Here is a tiny trained network, its code and every weight. The questions are about switching its units off for an input and a target symbol, where a switched-off unit gives its printed mean instead of its output.

import numpy as np


def w(rows, s, z=0):
    codes = np.array(rows[::2]) - 128.0
    scale = np.full(codes.shape[1], s)
    scale[-1] = z or s
    return codes * scale


def f(y):
    return np.maximum(y, 0)


def softmax(a):
    e = np.exp(a - a.max(-1, keepdims=True))
    return e / e.sum(-1, keepdims=True)


def log_softmax(a):
    a = a - a.max(-1, keepdims=True)
    return a - np.log(np.exp(a).sum(-1, keepdims=True))


def net(x, mask):
    ids = ['αβδεζηθλμξπστφψω'.index(c) for c in x.split()]
    T = len(ids)
    res = E[ids] + P[:T]
    q, k, v = (res @ M[0].T for M in (Q, K, V))
    z = softmax(np.where(np.tri(T) > 0, q @ k.T / 3**0.5, -1e9)) @ v
    res = res + np.where(mask[0], z, O[0][:, -1]) @ O[0][:, :-1]
    y = f(res @ A[0][:, :-1].T + A[0][:, -1])
    res = res + np.where(mask[1:25], y, B[0][:, -1]) @ B[0][:, :-1]
    return log_softmax(res[-1] @ U[:, :-1].T + U[:, -1])


Q, K, V, O, A, B = {}, {}, {}, {}, {}, {}
E = w([
[149,23,153,48,172,115,179,91,74,112,118,114],'α',
[163,83,217,122,151,98,106,85,190,163,145,151],'β',
[152,225,85,89,208,106,108,71,171,9,115,187],'δ',
[156,91,154,90,164,99,103,101,191,158,165,137],'ε',
[61,159,109,214,149,171,222,86,153,156,60,67],'ζ',
[122,110,161,51,163,92,131,95,204,143,189,134],'η',
[75,197,125,95,122,51,162,67,152,17,15,147],'θ',
[169,224,134,143,127,134,91,81,148,79,75,213],'λ',
[178,72,140,174,135,175,66,108,90,70,103,178],'μ',
[112,240,75,149,88,208,123,113,132,199,130,110],'ξ',
[198,240,125,41,126,51,45,162,114,78,77,143],'π',
[66,151,157,177,55,172,157,107,190,187,88,123],'σ',
[83,164,61,137,202,147,5,55,202,203,160,106],'τ',
[131,118,94,96,127,25,72,70,148,188,111,121],'φ',
[171,71,45,83,71,133,107,97,130,135,140,187],'ψ',
[231,100,129,109,79,195,61,55,173,104,146,7],'ω',
],0.019)
P = w([
[223,194,95,79,237,200,205,254,221,156,43,193],'0',
[186,150,123,100,239,182,195,165,176,165,43,140],'1',
[186,161,112,86,224,168,180,146,144,155,79,135],'2',
[177,142,142,90,176,144,167,133,137,151,84,146],'3',
[147,127,143,111,160,140,143,107,122,127,89,131],'4',
[150,129,133,106,130,136,127,98,115,129,114,128],'5',
[133,118,116,120,119,132,105,78,106,112,133,123],'6',
[119,115,108,135,88,120,96,60,103,98,150,120],'7',
[114,119,104,138,60,107,76,50,92,96,172,116],'8',
[96,107,99,156,41,93,62,36,82,80,186,105],'9',
[76,103,95,165,12,93,47,18,88,74,205,112],'10',
],0.0094)
Q[0] = w([
[109,82,149,177,81,217,194,246,121,132,203,104],'h1',
[107,225,120,166,139,123,160,174,104,63,112,120],'h1',
[181,141,106,112,95,118,119,147,137,32,86,194],'h1',
],0.012)
K[0] = w([
[120,169,178,135,248,125,159,166,200,170,100,142],'h1',
[164,103,122,112,205,156,203,174,101,160,72,130],'h1',
[177,69,153,119,182,163,130,125,134,67,142,136],'h1',
],0.014)
V[0] = w([
[91,248,205,141,154,65,49,65,198,175,254,121],'h1',
[118,112,217,49,188,134,160,121,204,21,164,117],'h1',
[53,54,42,57,153,36,166,122,115,130,84,190],'h1',
],0.006)
O[0] = w([
[178,98,123,153,182,166,191,110,192,115,35,139,152],'h1',
[205,111,2,181,51,104,134,73,180,56,199,92,56],'h1',
[114,115,139,114,98,250,72,221,181,62,153,65,254],'h1',
],0.0094,0.0065)
A[0] = w([
[83,84,151,155,133,125,79,213,92,167,180,83,75],'n1',
[125,36,98,86,137,135,171,83,81,182,154,132,144],'n2',
[182,182,115,171,118,104,67,114,137,141,127,156,105],'n3',
[173,172,115,187,129,101,185,145,109,114,63,124,40],'n4',
[134,101,234,181,142,108,171,121,124,124,114,112,59],'n5',
[69,201,199,135,83,119,173,115,47,147,136,121,2],'n6',
[171,92,94,196,122,133,176,119,160,90,115,145,109],'n7',
[148,162,136,211,123,78,215,67,78,105,204,130,5],'n8',
[146,128,122,148,156,95,98,169,24,121,129,172,127],'n9',
[87,66,161,124,138,83,92,100,133,160,141,144,114],'n10',
[139,145,123,131,162,51,150,130,125,103,214,152,116],'n11',
[184,87,178,152,152,151,112,124,90,126,138,108,87],'n12',
[67,122,233,145,158,182,169,209,109,162,132,109,66],'n13',
[157,139,61,138,116,80,155,109,106,119,108,223,89],'n14',
[109,166,134,166,71,182,184,153,163,189,122,107,97],'n15',
[140,96,67,168,196,122,200,70,175,148,91,157,5],'n16',
[110,73,150,84,149,76,138,140,126,151,197,192,168],'n17',
[133,107,84,164,173,177,90,145,158,193,123,229,124],'n18',
[85,141,143,117,146,73,138,127,98,116,163,42,129],'n19',
[152,67,150,172,69,104,155,135,122,179,252,23,56],'n20',
[144,98,175,95,83,141,177,129,178,127,110,255,75],'n21',
[213,139,102,134,127,103,158,231,127,98,130,117,68],'n22',
[83,209,186,152,142,187,97,225,135,59,55,114,20],'n23',
[127,91,108,100,137,79,110,106,139,157,77,146,62],'n24',
],0.0092,0.007)
B[0] = w([
[157,154,88,114,79,109,190,127,99,77,125,174,204],'n1',
[109,179,135,195,150,104,108,162,171,129,165,109,208],'n2',
[62,98,183,118,117,151,146,158,103,141,106,132,191],'n3',
[148,163,157,60,83,205,123,92,169,189,118,84,150],'n4',
[121,168,56,72,168,140,114,112,166,146,153,131,158],'n5',
[197,85,130,181,221,99,120,101,172,99,120,155,167],'n6',
[199,163,171,142,95,132,157,150,119,110,141,174,178],'n7',
[115,118,108,52,86,131,49,136,193,137,125,120,164],'n8',
[121,152,114,128,159,100,150,79,228,147,96,153,188],'n9',
[178,150,78,130,147,160,157,190,151,91,151,103,241],'n10',
[133,97,122,176,144,136,126,100,124,155,93,148,179],'n11',
[113,155,144,70,119,161,122,84,176,129,113,169,163],'n12',
[149,142,51,125,49,96,60,147,109,130,119,116,225],'n13',
[156,26,110,148,103,132,161,137,106,149,149,79,191],'n14',
[149,136,74,133,191,200,154,157,177,178,172,186,180],'n15',
[77,143,153,84,111,115,147,182,85,108,206,169,202],'n16',
[141,167,109,195,147,131,106,118,106,114,55,89,242],'n17',
[125,105,154,143,89,95,115,110,104,90,111,104,253],'n18',
[161,117,177,173,95,194,98,167,129,153,148,190,179],'n19',
[102,58,82,56,148,128,164,1,69,161,52,196,160],'n20',
[119,144,139,140,183,116,145,158,33,153,119,75,187],'n21',
[93,100,103,129,187,121,104,146,117,125,73,104,159],'n22',
[62,72,139,115,123,64,230,105,112,154,161,129,254],'n23',
[89,131,121,96,148,135,164,148,97,100,195,101,215],'n24',
],0.0087,0.0052)
U = w([
[140,148,130,133,148,102,139,117,115,115,179,124,68],'α',
[126,122,116,131,124,106,129,151,126,126,138,151,23],'β',
[190,84,121,117,136,138,153,157,169,75,201,193,57],'δ',
[132,96,93,201,113,67,127,162,75,141,183,58,115],'ε',
[132,126,117,145,125,121,125,155,102,125,142,135,34],'ζ',
[171,105,201,196,74,148,171,167,39,147,116,96,137],'η',
[103,207,77,170,122,170,197,135,150,188,154,136,143],'θ',
[120,224,98,147,78,66,214,96,153,75,99,76,85],'λ',
[165,95,132,143,133,88,111,183,120,136,148,169,31],'μ',
[174,126,120,241,151,74,87,63,149,129,73,215,252],'ξ',
[161,113,114,60,79,106,141,49,140,163,167,121,36],'π',
[144,192,110,138,177,76,139,117,55,99,139,88,94],'σ',
[119,98,173,77,197,135,53,171,191,133,87,1,229],'τ',
[117,73,73,113,156,125,141,127,53,107,132,156,6],'φ',
[142,205,85,129,35,118,33,214,73,103,163,122,210],'ψ',
[39,140,192,92,158,95,137,147,88,103,192,213,70],'ω',
],0.0051,0.004)

Each question gives the input, a string of symbols that net reads in full, and the target symbol t.
The units are the heads (3 rows each of Q, K, V and O) and the neurons (one row each of A and B). Each row of codes is followed by its name. A weight is (code - 128) times the scale printed after its matrix; where a second scale follows, it is the last column's (O, A, B and U).
mask holds one flag per unit, heads first, then neurons. A switched-off unit (its flag False) gives its mean, the last column of its rows in O or B, instead of its output. The means were averaged over made-up inputs and are rounded, as every weight is.
A unit's drop is (log p(t) with every unit on - log p(t) with that unit switched off) / (log p(t) with every unit on - log p(t) with every unit switched off).
The circuit of an input: a set's keep is (log p(t) with only the set's units on - log p(t) with every unit switched off) / (log p(t) with every unit on - log p(t) with every unit switched off). Starting from the 12 units with the biggest drops (on a tie, the unit counted first), units are removed one at a time, each time the one whose removal leaves the highest keep (on an exact tie, the one counted first), for as long as the keep stays at least 0.8.
units of the circuit, in order: the units of the circuit, biggest drop first
unit that matters most: the unit with the biggest drop
top k neurons: the k neurons with the biggest drops, biggest first
drop when u is switched off: that unit's drop, to one decimal
input φ ω φ φ φ η φ φ λ, target π: units of the circuit, in order => [h1; n8; n14]
input δ μ β σ η β η φ ε, target τ: units of the circuit, in order => [h1]
input φ λ μ β, target ξ: units of the circuit, in order => [h1; n17]
input η λ θ φ ε ω μ α, target ε: units of the circuit, in order => [h1; n14; n2]
input φ φ φ τ φ ω φ μ φ β ξ, target θ: top 2 neurons => [n15; n23]
input η φ φ φ η ψ φ ω φ, target ε: top 2 neurons => [n14; n2]
input λ θ τ α, target ω: units of the circuit, in order => [h1; n16]
input φ φ φ η μ φ φ λ α τ, target ω: units of the circuit, in order => [n16; h1]
input η φ φ η φ φ ω φ φ δ, target π: top 2 neurons => [n8; n14]
input η ψ η τ ε ψ λ, target ω: units of the circuit, in order => [n23; h1]
input ψ ψ η, target ψ: units of the circuit, in order => [h1; n13]
input μ ξ η, target σ: units of the circuit, in order => [h1; n17; n21]
input θ ψ μ φ η ψ φ λ δ, target ω: units of the circuit, in order => [h1; n23]
input φ μ φ ψ π, target ω: units of the circuit, in order => [n23; h1]
input ψ φ ψ μ θ, target ξ: top 2 neurons => [n6; n19]
input ψ μ ξ λ π, target ξ: unit that matters most => h1
input λ ζ φ β φ β φ μ α η ω, target π: top 2 neurons => [n8; n20]
input ζ φ η π, target τ: top 2 neurons => [n22; n4]
input φ δ β η φ φ φ η α τ β, target ω: units of the circuit, in order => [n16; h1]
input φ ψ β θ ξ λ φ ψ φ, target ψ: units of the circuit, in order => [h1; n1]
input ε φ φ φ β φ ξ φ μ σ, target θ: units of the circuit, in order => [n15]
input θ λ ψ δ φ φ φ φ λ φ π, target ω: top 2 neurons => [n23; n3]
input ζ θ φ ξ φ φ α ξ μ ξ, target ξ: drop when n6 is switched off => 0.6
input φ φ φ λ, target η: drop when h1 is switched off => 0.4
input φ η ψ ψ λ φ ω η ψ, target ε: drop when n20 is switched off => 0.0
input δ λ ψ φ α μ φ η φ α η, target τ: drop when n1 is switched off => 0.1
input μ β λ, target ξ: top neuron => [n9]
